[128 = 0]
[ 99 133 129 136 111 104 135 122 110 165 149 114  96 132 168 145 119 111
 132 207 114 168 117 121 134 167 117  67 147 142 111 105 128 114 182 103
 132  93 147 183 102  72 184 120 132 105 159 150 174 224 128 141 128 183
 159 144 150 127] | <85> & (7)
[ 80 137 121 143 111  85  94 129 103 158 124  80 116 134 208 146 102 121
 128 171 115 162 147 111 132 136 115  80 153 138  89  93 119 114 180 133
 144 118 154 150 110  86 175 115 133 107 151 144 155 192 132 135 119 157
 141 135 154 121] | <85> & (7)
[115 146 113 149 122  87 121 111 109 168 154 100 136 147 182 129  98  88
 143 198 121 175 146  86 131 175  99  88 164 160 107 117 148 114 174 127
 142  77 179 148 117 106 149 133 120 102 140 137 138 161 173 128 118 195
 155 116 127 144] | <83> & (7)
[159 151 126 120 125 133 141 125 136 148 146 134 153 142 147 130 106 106
 103 201 136 180 150  92 106 142  99 105 138 155 137 141 149 105 153 130
 140 109 165 147 129 125 134 130 116 134 132 106 127 153 151 118 132 181
 160 126 128 129] | <96> & (7)
[143 131 180 101  94 162 207 106 142 123 162 143 119 192 170 154 104 145
  94 184 136 215 173 103 106 199 139  65 130 116  71 134  98 132 165 135
 165 129 158 114 112 153 135 185 123 126 159 130  88 208 157  95 133 215
 121 135 181 125] | <83> & (10)
[132 123 153 118 115 104 184 232 117 135 126 106 129 155 138 132 103 139
 122 158 125 166 153  93 135 173 132  83 117 126  91 106 117 135 154 134
 143 126 154 136  85 137 146 153 138 115 182 133 126 145 124 119 128 161
 140 152 148 130] | <83> & (10)
[ 81 118 133 159  96 124 137 120 111 150 159 123 120 139 209 152 141 112
 123 215 118 146 156 107 161 189 121  67 154 137  92 133 117 128 202 112
 157 113 125 172 109  55 181 134 134 126 149 160 158 220 154 142 128 139
 131 168 173 124] | <85> & (6)
[100 109 152 123 102 119 133 128 123 132 110  94 111 138 197 136 116 143
 120 137 116 179 161 115 114 145 146  84 141 106  80 107  94 124 158 125
 155 133 140 101 114 144 146 164 139 138 174 141 122 186 118 104 142 126
 119 161 171 118] | <85> & (10)
[145 138 156 115 111 150 180 122 147 125 145 132 133 147 171 135 117 154
 100 169 156 160 165  68 104 161 103  74 130 138 110 145 114 134 170 128
 171 154 180 114 109 103 118 153 133 122 172 129 114 178 132 115 143 171
 113 145 144 128] | <97> & (8)
[133 152 128 127 106 114 143 138 128 174 151 107 152 156 162 141 103 113
 123 214 124 201 152  91 120 156 111  80 116 156 111 127 131 112 175 132
 152 107 172 144 108 116 151 118 121 122 142 135 128 193 155 112 129 191
 148 128 147 124] | <85> & (7)
[176 156 109 139 122 107 166 131 108 163 170 133 156 160 147 103  93  92
 121 242 140 197 169  49 132 181 107  98 140 167 128 130 136 109 176 124
 146  94 174 160 117 125 109 142 145 128 130 119 117 168 194  94 127 216
 142 121 138 118] | <97> & (7)
[108 142 141 111  98 156 135 100 131 156 143 114  89 146 163 150 137 124
  90 179 101 226 125 159 116 130 131  64 144 125 115 103  99 106 154 127
 150  91 146 155 139 130 173 138  96 125 133 145 142 252 135  97 140 236
 140 124 168 116] | <85> & (7)
[113 130 161 117 109 137 163 122 131 133 148 130 108 156 162 155 131 128
 116 151 113 177 145 139 118 180 127  78 137 121  88 128 122 131 152 121
 154 117 148 132 109 120 140 153 128 116 158 134 126 171 133 115 126 181
 139 140 153 123] | <85> & (8)
[ 71 144 100 142 107 125  92 148 100 147 120  67 106  99 216 132 103 160
 125 170 192 149 150  87 127 108 107  86 148 138  99  89  80 118 190 137
 144 110 163 138 112  92 166 115 105 107 152 164 147 232 126 119 135 179
 128 139 147 116] | <85> & (7)
[121 108 154 125  98 141 201 131 122 111 182 130 112 186 187 139 139 153
 136 192 144 168 168  85 161 207 160  67 131 110  64 133  78 141 192  98
 168 123 135 111 107  94 139 174 119 123 176 158 113 196 172 104 135 154
 118 162 176 127] | <83> & (6)
[145 151 125 140 115 170 160  96 131 156 162 135 132 148 148 124  98 119
 105 199 167 199 140 112 132 158 107  89 139 161 126 134 129 103 152 135
 142  96 157 160 133 148 137 147 120 122 137 123 107 185 178  97 129 241
 133 106 134 123] | <97> & (7)
[ 78 113 145 144  92  63 128 140 107 148 126  92 133 157 224 153 120 122
 121 170 111 156 175  96 103 159 111  68 140 120  73  84 122 146 192 136
 172 129 166 127  75  71 169 131 135 121 167 153 145 155 111 140 122 112
 133 158 168 115] | <85> & (10)
[148 148 133 125 111 125 128 122 145 169 138 115 137 134 200 139 100 100
  78 218 125 227 161  77 103 164  89 164 156 162 117 122 124  99 170 122
 148 114 169 159 119 119 148 131 142 137 165 105 121 233 152 103 142 211
 144 156 157 128] | <85> & (7)
[ 87 129 158 147 110 119 171 113 111 124 131 121 152 158 179 122 102 139
 131 133 133 160 162  94 128 194 125  84 135 134  59 104 104 142 159 159
 170 124 162 124  97 140 137 178 144 107 180 135 122 136 139 117 130 137
 121 137 142 114] | <83> & (10)
[124 129 163 138 121 113 150 115 140 148 128 136 163 130 146 155 112  87
  89 163 126 159 157 116 109 173 117  94 131 128 104 142 139 125 146 135
 162 146 139 139 109 122 135 142 153 133 158 111 128 149 102 120 136  98
 112 158 144 118] | <84> & (10)
[116 111 156 120 105 116 195 130 125 111 162 141 130 172 150 140 126 138
 133 180 142 138 166 100 149 199 146  95 118 115  79 136 107 149 185 114
 169 131 140 121 106  93 143 168 122 122 164 155 119 155 150 123 129 118
 116 163 160 125] | <83> & (6)
[160 116 161 132 114 159 145 102 153 106 151 138 121 132 153 135 149 100
 111 169 116 173 139 127 147 177 144 105 145 128 112 149 113 114 124 103
 136 128  99 145 137 161 127 148 127 161 130 111 100 189 163  98 132 156
 118 154 169 132] | <96> & (6)
[127 126 164 139 102 165 168 110 149 136 126 147 165 140 193 134 110 143
  68 180 143 183 164 102 126 184 114  97 140 134 102 149 108 116 151 143
 173 143 140 150 116 140 135 177 148 135 165 103 105 195 142  92 140 143
  87 185 166 111] | <84> & (10)
[122 124 153 142 107 140 182 122 122 128 139 133 177 167 173 133 106 142
 100 176 138 165 170  90 126 187 115  87 127 125  71 130 113 136 161 159
 159 132 147 133 103 131 138 165 135 121 161 123 103 158 152 107 131 160
 109 149 157 119] | <83> & (10)
[118 115 163 139 101 142 151 106 136 140 153 130 130 158 181 152 131 123
 111 176 109 173 156 107 166 190 119  79 153 116  80 128 125 155 156 131
 160 125 141 145 103 107 149 156 147 162 155 144 112 170 144 117 125 149
 127 149 171 117] | <83> & (10)
[119 148 147 140 142 160 164  98 139 152 174 123 145 151 144 126 124 102
 112 192 137 184 137 113 124 191 108  87 157 161 116 149 144 118 161 135
 157 114 167 151 138 124 133 157 133 118 117 122 115 158 180 121 121 197
 151 111 127 140] | <97> & (7)
[141 147 111 123 118  99 109 124 120 170 147  91 112 121 202 135 111 104
 126 208 136 191 154  65 113 143  94  73 163 167 119 121 133 106 186  94
 141 125 184 126 126  78 149 110 131 124 168 129 134 219 147 120 128 197
 143 142 141 132] | <97> & (7)
